Here is a tiny trained network, its code and every weight. The questions are about switching its units off for an input and a class, where a switched-off unit gives its printed mean instead of its output.

import numpy as np


def w(rows, s, z=0):
    codes = np.array(rows[::2]) - 128.0
    scale = np.full(codes.shape[1], s)
    scale[-1] = z or s
    return codes * scale


def norm(h):
    return h / np.sqrt((h * h).mean(-1, keepdims=True) + 1e-5)


def f(y):
    return np.maximum(y, 0)


def log_softmax(a):
    a = a - a.max(-1, keepdims=True)
    return a - np.log(np.exp(a).sum(-1, keepdims=True))


def net(x, mask):
    res = np.array(x, float).reshape(1, 3) / 4 @ E
    u = 0
    for l in range(2):
        y = f(norm(res) @ A[l][:, :-1].T + A[l][:, -1])
        res = res + np.where(mask[u : u + 15], y, B[l][:, -1]) @ B[l][:, :-1]
        u += 15
    return log_softmax(norm(res)[-1] @ U[:, :-1].T + U[:, -1])


A, B = {}, {}
E = w([
[176,203,178,179,233,128,169,140,124,67,167,2],'x0',
[205,44,164,119,112,133,159,26,240,219,226,111],'x1',
[141,94,205,49,173,150,96,212,137,243,34,61],'x2',
],0.01)
A[0] = w([
[69,140,84,143,87,116,149,80,187,219,126,179,116],'L0N0',
[103,137,91,107,150,154,188,197,86,165,190,146,33],'L0N1',
[157,129,114,131,62,118,154,59,123,60,143,179,52],'L0N2',
[24,109,156,114,206,129,150,200,95,142,71,142,69],'L0N3',
[119,202,143,110,122,145,138,157,73,76,11,124,138],'L0N4',
[187,123,200,85,129,205,118,75,177,191,133,109,75],'L0N5',
[104,103,103,150,122,86,95,58,54,136,62,110,88],'L0N6',
[122,182,124,167,117,159,186,136,196,166,82,155,45],'L0N7',
[195,120,59,49,115,98,157,140,183,111,52,166,12],'L0N8',
[187,125,152,88,111,134,165,125,143,163,162,132,3],'L0N9',
[210,141,147,189,146,218,152,129,175,111,96,45,116],'L0N10',
[199,28,155,125,141,42,205,253,125,219,137,121,153],'L0N11',
[153,141,88,131,151,113,44,149,119,175,95,185,76],'L0N12',
[166,115,120,49,192,152,98,160,104,99,196,155,21],'L0N13',
[135,102,190,115,103,83,104,109,124,18,157,83,132],'L0N14',
],0.0056,0.0041)
B[0] = w([
[78,122,159,99,156,139,128,148,136,44,207,93,230],'L0N0',
[129,129,123,147,139,156,95,98,131,115,148,136,128],'L0N1',
[165,43,56,157,172,72,175,159,118,96,108,129,203],'L0N2',
[145,126,55,233,120,134,134,103,145,138,174,131,212],'L0N3',
[188,156,73,55,123,180,130,68,182,147,156,128,254],'L0N4',
[132,254,47,107,113,214,142,92,143,134,85,130,243],'L0N5',
[111,147,152,99,133,129,157,148,153,92,174,98,160],'L0N6',
[141,110,104,77,158,182,152,178,132,136,162,122,128],'L0N7',
[111,125,137,101,161,110,182,135,106,120,168,148,144],'L0N8',
[138,164,108,144,93,198,88,152,170,91,112,107,160],'L0N9',
[24,51,167,54,101,107,124,105,109,83,147,167,221],'L0N10',
[130,109,49,202,117,50,137,128,69,138,193,107,255],'L0N11',
[83,117,164,108,164,142,171,139,120,85,174,103,174],'L0N12',
[86,124,159,127,101,126,172,122,109,148,139,135,128],'L0N13',
[85,80,108,113,125,118,126,141,121,96,172,137,173],'L0N14',
],0.0072,0.0053)
A[1] = w([
[133,155,53,187,160,138,105,82,118,109,120,120,115],'L1N0',
[176,182,254,157,216,105,160,131,131,94,109,30,68],'L1N1',
[129,98,139,123,161,162,121,191,140,212,66,91,66],'L1N2',
[210,56,216,136,139,124,133,52,213,222,142,128,50],'L1N3',
[133,49,72,36,140,130,124,109,137,110,173,127,155],'L1N4',
[101,141,136,167,90,164,160,192,108,156,162,120,115],'L1N5',
[59,135,95,136,85,70,114,185,125,79,125,107,89],'L1N6',
[82,195,84,112,152,124,100,181,78,147,44,150,3],'L1N7',
[50,105,198,122,153,115,97,150,132,126,136,164,84],'L1N8',
[68,44,149,75,25,114,75,164,133,185,78,217,70],'L1N9',
[151,82,160,86,173,119,81,206,127,246,70,72,82],'L1N10',
[75,86,171,131,181,115,186,166,180,86,117,116,112],'L1N11',
[159,128,189,90,113,142,122,157,88,166,97,103,43],'L1N12',
[151,139,152,111,105,55,127,172,187,106,94,134,109],'L1N13',
[135,193,129,119,170,168,84,183,58,100,6,158,47],'L1N14',
],0.0098,0.0043)
B[1] = w([
[147,96,163,124,114,83,111,144,132,198,81,138,187],'L1N0',
[39,52,193,47,187,165,112,138,104,126,136,202,182],'L1N1',
[132,157,123,229,89,90,152,100,98,95,132,185,176],'L1N2',
[130,203,58,87,59,174,83,208,173,57,73,56,200],'L1N3',
[130,180,156,152,154,141,102,161,89,178,80,104,250],'L1N4',
[140,160,95,114,161,132,85,91,90,117,113,144,142],'L1N5',
[172,109,157,156,121,159,122,102,148,159,144,79,180],'L1N6',
[148,161,110,127,116,152,122,157,208,115,154,65,177],'L1N7',
[130,159,125,126,163,132,81,138,89,177,134,119,137],'L1N8',
[88,74,240,55,254,145,163,117,113,79,163,111,202],'L1N9',
[186,68,83,221,93,43,144,68,107,81,158,211,197],'L1N10',
[145,143,155,92,116,137,118,135,108,181,69,187,152],'L1N11',
[135,108,89,168,145,89,173,107,129,147,147,126,139],'L1N12',
[157,144,127,108,111,152,148,99,126,68,142,145,128],'L1N13',
[152,163,90,95,41,178,114,109,196,164,131,72,176],'L1N14',
],0.0098,0.012)
U = w([
[146,184,56,92,83,201,90,134,208,89,136,43,177],'0',
[45,60,198,58,229,162,127,118,89,70,161,138,231],'1',
[165,93,67,254,120,38,139,94,89,65,153,169,188],'2',
[146,172,148,139,172,133,101,132,62,231,90,102,183],'3',
[102,147,141,122,119,113,194,141,145,148,113,148,16],'4',
[84,113,157,118,85,103,200,126,130,154,93,118,8],'5',
[81,140,147,131,114,109,216,142,153,138,79,137,3],'6',
[84,138,135,124,125,101,160,138,135,144,111,140,11],'7',
],0.017,0.0041)

Each question gives the input, the list of numbers given to net, and the class t.
The units are the neurons (one row each of A and B). Each row of codes is followed by its name. A weight is (code - 128) times the scale printed after its matrix; where a second scale follows, it is the last column's (A, B and U).
mask holds one flag per neuron, layer by layer. A switched-off neuron (its flag False) gives its mean, the last column of its row in B, instead of its output. The means were averaged over made-up inputs and are rounded, as every weight is.
A unit's drop is (log p(t) with every unit on - log p(t) with that unit switched off) / (log p(t) with every unit on - log p(t) with every unit switched off).
The circuit of an input: a set's keep is (log p(t) with only the set's units on - log p(t) with every unit switched off) / (log p(t) with every unit on - log p(t) with every unit switched off). Starting from the 12 units with the biggest drops (on a tie, the unit counted first), units are removed one at a time, each time the one whose removal leaves the highest keep (on an exact tie, the one counted first), for as long as the keep stays at least 0.8.
circuit, biggest first: the units of the circuit, biggest drop first
top k neurons: the k neurons with the biggest drops, biggest first
top k neurons in layer l: the k neurons of layer l with the biggest drops, biggest first
drop when u is switched off: that unit's drop, to one decimal
input [5,0,5], class 1: circuit, biggest first : [L1N1]
input [1,-2,1], class 3: top 2 neurons : [L1N3, L1N0]
input [0,-3,-2], class 3: top 2 neurons in layer 0 : [L0N4, L0N5]
input [-4,-3,-4], class 1: top 3 neurons in layer 1 : [L1N10, L1N2, L1N3]
input [8,-6,1], class 1: top 3 neurons : [L1N1, L0N5, L1N3]
input [-3,-7,8], class 2: top 4 neurons : [L1N10, L1N2, L0N5, L1N3]
input [6,-7,-7], class 0: top 2 neurons : [L1N10, L0N11]
input [-5,-8,7], class 0: top 2 neurons in layer 1 : [L1N14, L1N7]
input [7,-2,8], class 2: top 3 neurons in layer 1 : [L1N10, L1N2, L1N9]
input [-1,0,3], class 3: top 2 neurons in layer 0 : [L0N11, L0N3]
input [-6,6,5], class 0: top 3 neurons : [L1N3, L0N10, L1N1]
input [-1,7,7], class 0: top 3 neurons : [L1N3, L0N5, L0N2]
input [7,6,-3], class 1: top 3 neurons in layer 1 : [L1N1, L1N14, L1N7]
input [-5,-4,8], class 2: top neuron : [L1N10]
input [-1,5,6], class 2: top 3 neurons : [L1N10, L0N4, L1N2]
input [-5,-6,3], class 0: top 3 neurons : [L1N14, L1N7, L0N10]
input [0,8,7], class 0: top 2 neurons : [L1N3, L0N5]
input [2,8,-7], class 0: top 3 neurons : [L1N3, L1N10, L0N11]
input [0,-3,4], class 2: drop when L0N5 is switched off : 0.4
input [4,-8,7], class 0: circuit, biggest first : [L1N14]
input [-8,5,-2], class 1: drop when L1N9 is switched off : 1.3
input [-6,-3,6], class 1: drop when L1N9 is switched off : 7.8
